Below is a small trained network, with its code and all its weights. Each question gives an input and a target symbol and asks what happens when units are switched off, that is, made to give their printed mean instead of their output.

import numpy as np


def w(rows, s, z=0):
    codes = np.array(rows[::2]) - 128.0
    scale = np.full(codes.shape[1], s)
    scale[-1] = z or s
    return codes * scale


def norm(h):
    return h / np.sqrt((h * h).mean(-1, keepdims=True) + 1e-5)


def f(y):
    return y / 2 * (1 + np.tanh(0.7978845608 * (y + 0.044715 * y**3)))


def softmax(a):
    e = np.exp(a - a.max(-1, keepdims=True))
    return e / e.sum(-1, keepdims=True)


def log_softmax(a):
    a = a - a.max(-1, keepdims=True)
    return a - np.log(np.exp(a).sum(-1, keepdims=True))


def net(x, mask):
    ids = ['αβγεζηθλμξπτφω'.index(c) for c in x.split()]
    T = len(ids)
    res = E[ids] + P[:T]
    r = norm(res)
    for j in range(2):
        rows = slice(2 * j, 2 * j + 2)
        q, k, v = (r @ M[0][rows].T for M in (Q, K, V))
        z = softmax(np.where(np.tri(T) > 0, q @ k.T / 2**0.5, -1e9)) @ v
        o = O[0][rows]
        res = res + np.where(mask[j], z, o[:, -1]) @ o[:, :-1]
    y = f(norm(res) @ A[0][:, :-1].T + A[0][:, -1])
    res = res + np.where(mask[2:10], y, B[0][:, -1]) @ B[0][:, :-1]
    return log_softmax(norm(res)[-1] @ U[:, :-1].T + U[:, -1])


Q, K, V, O, A, B = {}, {}, {}, {}, {}, {}
E = w([
[108,125,80,92,93,169,130,120,112,121,131],'α',
[109,174,86,113,130,129,111,156,97,177,117],'β',
[149,157,72,98,113,152,187,164,143,135,142],'γ',
[136,137,90,95,130,170,136,138,62,88,120],'ε',
[104,195,65,120,93,179,143,94,104,107,157],'ζ',
[167,190,55,156,107,219,115,124,149,129,61],'η',
[146,123,109,58,138,175,158,122,106,101,153],'θ',
[149,131,77,118,112,91,89,31,174,86,152],'λ',
[126,114,66,111,73,104,118,174,141,84,98],'μ',
[155,152,152,98,122,75,153,62,182,137,167],'ξ',
[224,71,84,117,201,104,107,97,130,91,100],'π',
[100,198,101,132,5,104,198,84,123,139,143],'τ',
[132,254,152,104,182,54,81,152,100,71,125],'φ',
[245,144,129,201,158,72,251,52,71,78,68],'ω',
],0.021)
P = w([
[95,114,205,174,138,118,130,118,144,86,137],'0',
[135,101,63,51,114,154,74,90,70,131,161],'1',
[165,120,83,32,94,145,68,92,76,122,126],'2',
[174,135,102,9,103,150,104,121,123,128,124],'3',
[155,143,101,28,102,142,106,111,122,118,109],'4',
[162,158,82,54,112,151,121,89,150,117,95],'5',
[145,142,79,45,119,139,131,81,139,112,91],'6',
[138,146,70,44,138,129,123,52,146,113,78],'7',
],0.013)
Q[0] = w([
[141,122,62,92,161,122,164,93,157,125,130],'head 1',
[56,2,211,176,120,194,149,207,138,156,163],'head 1',
[127,84,197,177,153,148,168,220,155,177,170],'head 2',
[55,157,91,93,203,89,231,94,171,97,6],'head 2',
],0.0054)
K[0] = w([
[88,119,190,129,127,139,110,131,163,163,147],'head 1',
[166,138,1,53,143,129,103,126,111,109,132],'head 1',
[125,86,101,113,133,131,91,157,92,219,154],'head 2',
[101,128,156,129,107,164,151,122,170,62,116],'head 2',
],0.0091)
V[0] = w([
[152,60,162,185,101,140,222,158,175,125,127],'head 1',
[224,112,138,138,172,122,117,69,119,78,64],'head 1',
[111,105,121,65,168,135,10,182,107,58,120],'head 2',
[147,165,131,204,156,82,128,145,59,85,46],'head 2',
],0.013)
O[0] = w([
[51,54,158,71,131,112,230,168,200,86,77,38],'head 1',
[76,106,153,57,122,125,108,43,195,230,146,196],'head 1',
[30,146,54,151,196,83,130,76,138,110,91,241],'head 2',
[154,154,64,106,136,106,252,205,245,139,193,253],'head 2',
],0.014,0.0049)
A[0] = w([
[157,146,129,144,103,103,125,139,104,57,73,26],'neuron 1',
[178,178,75,67,112,132,150,109,138,128,82,175],'neuron 2',
[76,109,55,177,144,90,185,132,145,106,142,41],'neuron 3',
[143,80,181,126,131,140,134,212,122,91,117,3],'neuron 4',
[115,110,251,88,119,151,145,166,174,96,70,91],'neuron 5',
[165,157,118,168,146,154,99,165,180,154,255,88],'neuron 6',
[71,112,124,97,143,152,127,168,159,177,135,184],'neuron 7',
[188,148,82,113,128,94,94,128,109,116,103,155],'neuron 8',
],0.015,0.0064)
B[0] = w([
[105,133,78,75,81,144,90,117,205,143,146,157],'neuron 1',
[114,148,185,39,114,86,128,139,98,127,100,251],'neuron 2',
[55,130,218,92,117,201,117,165,117,133,182,172],'neuron 3',
[129,218,178,232,86,111,151,99,241,199,119,153],'neuron 4',
[122,160,49,64,185,174,71,113,58,164,108,175],'neuron 5',
[113,102,91,135,115,64,154,96,19,198,45,186],'neuron 6',
[186,130,107,140,97,184,105,92,145,9,93,178],'neuron 7',
[89,62,138,76,93,148,119,182,177,181,160,193],'neuron 8',
],0.013,0.016)
U = w([
[89,217,88,76,156,94,73,146,147,125,172,80],'α',
[112,97,210,126,1,133,80,168,86,183,155,65],'β',
[152,146,204,126,124,158,27,81,120,178,180,110],'γ',
[166,149,78,179,112,145,115,139,79,87,177,242],'ε',
[127,163,64,136,106,177,128,135,132,135,24,1],'ζ',
[84,104,174,184,113,69,89,105,84,94,32,161],'η',
[161,28,60,127,201,170,110,142,189,157,148,252],'θ',
[228,125,152,90,118,62,188,130,107,97,98,152],'λ',
[156,114,130,103,202,214,103,107,42,125,120,102],'μ',
[131,122,73,174,110,156,70,47,197,131,169,175],'ξ',
[44,73,76,141,50,122,74,169,162,104,113,67],'π',
[102,123,82,160,149,91,129,141,98,223,132,121],'τ',
[73,136,161,129,142,163,155,165,86,102,162,135],'φ',
[143,171,194,182,107,149,84,163,166,171,136,185],'ω',
],0.0088,0.005)

Each question gives the input, a string of symbols that net reads in full, and the target symbol t.
The units are the heads (2 rows each of Q, K, V and O) and the neurons (one row each of A and B). Each row of codes is followed by its name. A weight is (code - 128) times the scale printed after its matrix; where a second scale follows, it is the last column's (O, A, B and U).
mask holds one flag per unit, heads first, then neurons. A switched-off unit (its flag False) gives its mean, the last column of its rows in O or B, instead of its output. The means were averaged over made-up inputs and are rounded, as every weight is.
A unit's drop is (log p(t) with every unit on - log p(t) with that unit switched off) / (log p(t) with every unit on - log p(t) with every unit switched off).
The circuit of an input: a set's keep is (log p(t) with only the set's units on - log p(t) with every unit switched off) / (log p(t) with every unit on - log p(t) with every unit switched off). Starting from all 10 units, units are removed one at a time, each time the one whose removal leaves the highest keep (on an exact tie, the one counted first), for as long as the keep stays at least 0.8.
circuit, biggest first: the units of the circuit, biggest drop first
unit that matters most: the unit with the biggest drop
top k neurons: the k neurons with the biggest drops, biggest first
which heads matter: for each layer, one digit per head in row order, 1 if its drop is at least 0.15 and else 0, layers parted by /
drop of u: that unit's drop, to one decimal
input β λ φ θ, target ε: which heads matter	10
input ε μ μ ε λ β φ ω, target α: circuit, biggest first	head 2; neuron 3
input φ η γ β θ ξ, target τ: which heads matter	10
input ω μ π φ π η β ζ, target θ: circuit, biggest first	head 1; head 2
input γ γ ζ α, target ζ: unit that matters most	head 1
input α β α γ μ ε, target π: which heads matter	11
input λ ε β β, target γ: circuit, biggest first	head 2; head 1
input γ η φ ζ, target ζ: circuit, biggest first	head 1; head 2; neuron 5; neuron 4
input φ φ ω μ λ, target τ: top 2 neurons	neuron 6; neuron 7
input φ μ θ ω ζ γ π, target τ: circuit, biggest first	head 1; neuron 6; head 2
input η θ λ, target λ: circuit, biggest first	head 2; neuron 3; neuron 2
input ζ φ β ε β θ, target β: circuit, biggest first	head 2; neuron 5
input α ω μ φ θ ξ, target π: top 2 neurons	neuron 1; neuron 8
input ζ μ ζ β β γ β β, target β: top neuron	neuron 8
input ζ φ γ α π λ, target β: circuit, biggest first	neuron 8; head 2
input τ ξ θ α τ γ τ, target β: top 2 neurons	neuron 7; neuron 4
input ξ φ α, target μ: top 2 neurons	neuron 5; neuron 8
input β ε ω φ φ γ, target ε: drop of head 1	1.1
input π π θ η γ β μ, target ξ: drop of neuron 7	0.2
input γ η β ω β ε, target ζ: drop of head 2	0.9
